Below is a small trained network, with its code and all its weights. Each question gives an input and a target symbol and asks what happens when units are switched off, that is, made to give their printed mean instead of their output.

import numpy as np


def w(rows, s, z=0):
    codes = np.array(rows[::2]) - 128.0
    scale = np.full(codes.shape[1], s)
    scale[-1] = z or s
    return codes * scale


def f(y):
    return y / 2 * (1 + np.tanh(0.7978845608 * (y + 0.044715 * y**3)))


def softmax(a):
    e = np.exp(a - a.max(-1, keepdims=True))
    return e / e.sum(-1, keepdims=True)


def log_softmax(a):
    a = a - a.max(-1, keepdims=True)
    return a - np.log(np.exp(a).sum(-1, keepdims=True))


def net(x, mask):
    ids = ['αβδεζμξπψω'.index(c) for c in x.split()]
    T = len(ids)
    res = E[ids] + P[:T]
    q, k, v = (res @ M[0].T for M in (Q, K, V))
    z = softmax(np.where(np.tri(T) > 0, q @ k.T / 3**0.5, -1e9)) @ v
    res = res + np.where(mask[0], z, O[0][:, -1]) @ O[0][:, :-1]
    y = f(res @ A[0][:, :-1].T + A[0][:, -1])
    res = res + np.where(mask[1:17], y, B[0][:, -1]) @ B[0][:, :-1]
    return log_softmax(res[-1] @ U[:, :-1].T + U[:, -1])


Q, K, V, O, A, B = {}, {}, {}, {}, {}, {}
E = w([
[111,182,123,203,83,227,120,161,72,161,206],'α',
[159,88,156,134,113,134,152,8,60,65,144],'β',
[93,150,46,116,137,12,157,127,114,175,56],'δ',
[144,114,69,210,227,70,62,84,166,189,184],'ε',
[3,128,138,68,125,130,131,105,110,193,164],'ζ',
[58,195,158,88,165,92,137,155,59,151,191],'μ',
[222,120,176,70,172,174,100,169,125,209,163],'ξ',
[19,78,156,193,99,160,239,87,199,107,42],'π',
[113,205,201,181,195,163,58,146,96,130,87],'ψ',
[110,152,179,171,47,69,156,153,173,104,209],'ω',
],0.013)
P = w([
[62,1,111,181,50,84,83,67,62,189,65],'0',
[60,58,136,144,121,123,67,71,63,185,152],'1',
[72,95,118,124,139,126,52,74,89,179,156],'2',
[68,112,120,129,163,118,86,92,92,171,170],'3',
[93,120,133,128,160,106,79,113,108,160,151],'4',
[100,133,128,117,176,95,116,125,104,148,153],'5',
[109,141,125,121,189,89,139,143,114,139,157],'6',
[121,163,131,122,195,92,143,139,136,127,150],'7',
[127,194,134,115,197,90,154,119,167,122,158],'8',
[144,194,143,128,209,87,169,139,162,99,155],'9',
[163,212,155,126,214,89,180,144,185,93,148],'10',
[177,199,158,144,227,62,210,180,179,72,142],'11',
[145,205,130,121,176,56,200,153,190,79,146],'12',
],0.0074)
Q[0] = w([
[87,233,53,229,230,26,91,92,135,204,122],'H0',
[34,253,186,89,254,101,150,194,20,230,255],'H0',
[175,5,49,218,147,67,133,75,215,106,27],'H0',
],0.0066)
K[0] = w([
[253,159,104,107,48,174,179,189,185,133,210],'H0',
[215,218,166,158,200,132,216,213,225,28,112],'H0',
[126,76,82,169,51,171,92,171,59,204,208],'H0',
],0.0076)
V[0] = w([
[196,169,121,47,238,6,76,116,70,129,86],'H0',
[52,224,77,200,216,208,84,80,31,105,2],'H0',
[212,5,135,54,167,240,135,152,190,241,46],'H0',
],0.005)
O[0] = w([
[87,165,254,188,155,67,131,46,85,168,145,165],'H0',
[74,229,2,204,195,119,171,66,95,66,68,166],'H0',
[247,155,87,99,147,108,174,94,181,224,98,2],'H0',
],0.0085,0.0061)
A[0] = w([
[139,194,198,82,151,244,45,235,80,117,79,80],'N0',
[118,89,160,204,175,166,95,45,98,128,214,74],'N1',
[188,191,41,117,128,73,171,180,188,177,164,208],'N2',
[230,56,113,132,141,121,62,175,254,144,198,174],'N3',
[70,152,146,189,112,223,126,138,71,115,144,114],'N4',
[99,210,33,180,37,100,125,143,146,48,86,83],'N5',
[141,194,24,170,209,77,116,93,122,153,122,179],'N6',
[185,178,200,97,124,177,73,181,104,212,146,187],'N7',
[70,148,131,116,125,111,136,143,159,190,183,253],'N8',
[139,114,146,17,141,91,141,156,106,121,77,40],'N9',
[47,146,148,145,97,65,43,165,112,182,180,180],'N10',
[133,135,115,184,148,106,241,63,66,92,68,177],'N11',
[71,131,161,138,8,115,166,204,115,130,128,196],'N12',
[82,131,154,106,152,143,83,154,61,195,163,127],'N13',
[68,161,95,46,122,69,162,162,74,111,98,92],'N14',
[158,130,99,156,151,132,184,55,167,42,26,31],'N15',
],0.0066,0.0039)
B[0] = w([
[37,64,166,38,59,123,81,106,221,125,222,147],'N0',
[254,84,89,167,39,89,183,221,156,118,89,195],'N1',
[176,140,72,7,219,88,46,71,167,123,187,143],'N2',
[65,215,143,98,103,8,148,123,129,44,47,149],'N3',
[185,133,111,44,72,59,129,117,190,130,77,197],'N4',
[111,69,201,71,200,109,97,120,29,118,28,160],'N5',
[100,52,156,208,147,197,72,93,133,190,189,212],'N6',
[61,59,221,110,214,168,172,120,43,152,157,145],'N7',
[127,97,112,105,180,138,207,150,144,112,58,203],'N8',
[183,112,114,169,89,51,165,189,171,57,95,124],'N9',
[156,174,141,113,85,116,158,234,117,140,59,248],'N10',
[133,156,185,122,81,191,66,68,161,185,213,193],'N11',
[187,158,64,162,195,121,86,99,151,141,67,177],'N12',
[157,88,112,96,59,144,166,143,184,130,115,195],'N13',
[155,163,108,195,111,91,78,159,163,109,208,176],'N14',
[149,20,88,51,123,24,190,156,163,96,127,141],'N15',
],0.0057,0.013)
U = w([
[105,132,49,87,235,145,80,148,106,72,246,200],'α',
[230,94,150,93,47,119,141,33,60,74,219,249],'β',
[23,219,251,171,146,203,24,88,57,204,114,129],'δ',
[210,67,158,226,131,137,128,173,168,219,157,7],'ε',
[170,111,145,98,161,168,89,126,44,126,52,59],'ζ',
[66,70,194,47,85,165,62,154,163,181,239,43],'μ',
[204,166,145,60,127,41,67,63,249,211,144,2],'ξ',
[11,110,97,115,124,161,253,33,232,163,60,134],'π',
[176,106,212,85,198,162,215,128,1,210,94,102],'ψ',
[176,235,103,128,111,42,151,192,126,90,36,212],'ω',
],0.0046,0.0037)

Each question gives the input, a string of symbols that net reads in full, and the target symbol t.
The units are the heads (3 rows each of Q, K, V and O) and the neurons (one row each of A and B). Each row of codes is followed by its name. A weight is (code - 128) times the scale printed after its matrix; where a second scale follows, it is the last column's (O, A, B and U).
mask holds one flag per unit, heads first, then neurons. A switched-off unit (its flag False) gives its mean, the last column of its rows in O or B, instead of its output. The means were averaged over made-up inputs and are rounded, as every weight is.
A unit's drop is (log p(t) with every unit on - log p(t) with that unit switched off) / (log p(t) with every unit on - log p(t) with every unit switched off).
The circuit of an input: a set's keep is (log p(t) with only the set's units on - log p(t) with every unit switched off) / (log p(t) with every unit on - log p(t) with every unit switched off). Starting from the 12 units with the biggest drops (on a tie, the unit counted first), units are removed one at a time, each time the one whose removal leaves the highest keep (on an exact tie, the one counted first), for as long as the keep stays at least 0.8.
units of the circuit, in order: the units of the circuit, biggest drop first
k most important neurons: the k neurons with the biggest drops, biggest first
drop of u: that unit's drop, to one decimal
input ζ μ μ β α, target ω: units of the circuit, in order => (N4 N6)
input ε ε β π ψ π ε α, target α: 2 most important neurons => (N2 N10)
input μ ζ α α ξ μ, target ψ: units of the circuit, in order => (H0 N7)
input α π ψ μ μ π ε μ, target α: units of the circuit, in order => (H0 N1 N14 N10)
input ψ ε ω β ψ δ μ ψ δ ε β ε, target ω: 2 most important neurons => (N3 N11)
input δ α ξ β μ, target ψ: units of the circuit, in order => (H0 N7 N8)
input π δ μ μ μ μ ζ ψ δ μ, target δ: units of the circuit, in order => (H0 N11)
input μ ω ψ μ ε ε ε μ ξ ζ, target ψ: units of the circuit, in order => (H0 N7 N8)
input δ ε μ α μ ε ε ω ξ, target μ: 2 most important neurons => (N0 N7)
input ε μ ω ε, target ω: 2 most important neurons => (N3 N6)
input μ ε δ ε μ π ε ε ξ ω μ ε ξ, target ψ: 4 most important neurons => (N7 N11 N14 N6)
input β π α ζ, target α: most important neuron => (N2)
input ω δ μ α ε α ε, target α: units of the circuit, in order => (H0 N2 N4)
input β ω ε δ β ξ α μ δ, target α: 2 most important neurons => (N2 N4)
input α μ β ψ μ δ ζ μ μ, target ω: 2 most important neurons => (N10 N6)
input μ ε μ ε π ζ ξ, target α: 2 most important neurons => (N2 N10)
input ω ε ω, target ω: 2 most important neurons => (N3 N6)
input δ μ ε ω ω ψ ψ δ μ ω ζ, target μ: drop of H0 => 1.7
input μ ε δ δ μ ξ ω ω ζ, target μ: drop of H0 => 2.0
input π δ ψ ω β ζ α δ μ μ δ ψ ξ, target δ: drop of H0 => 0.5
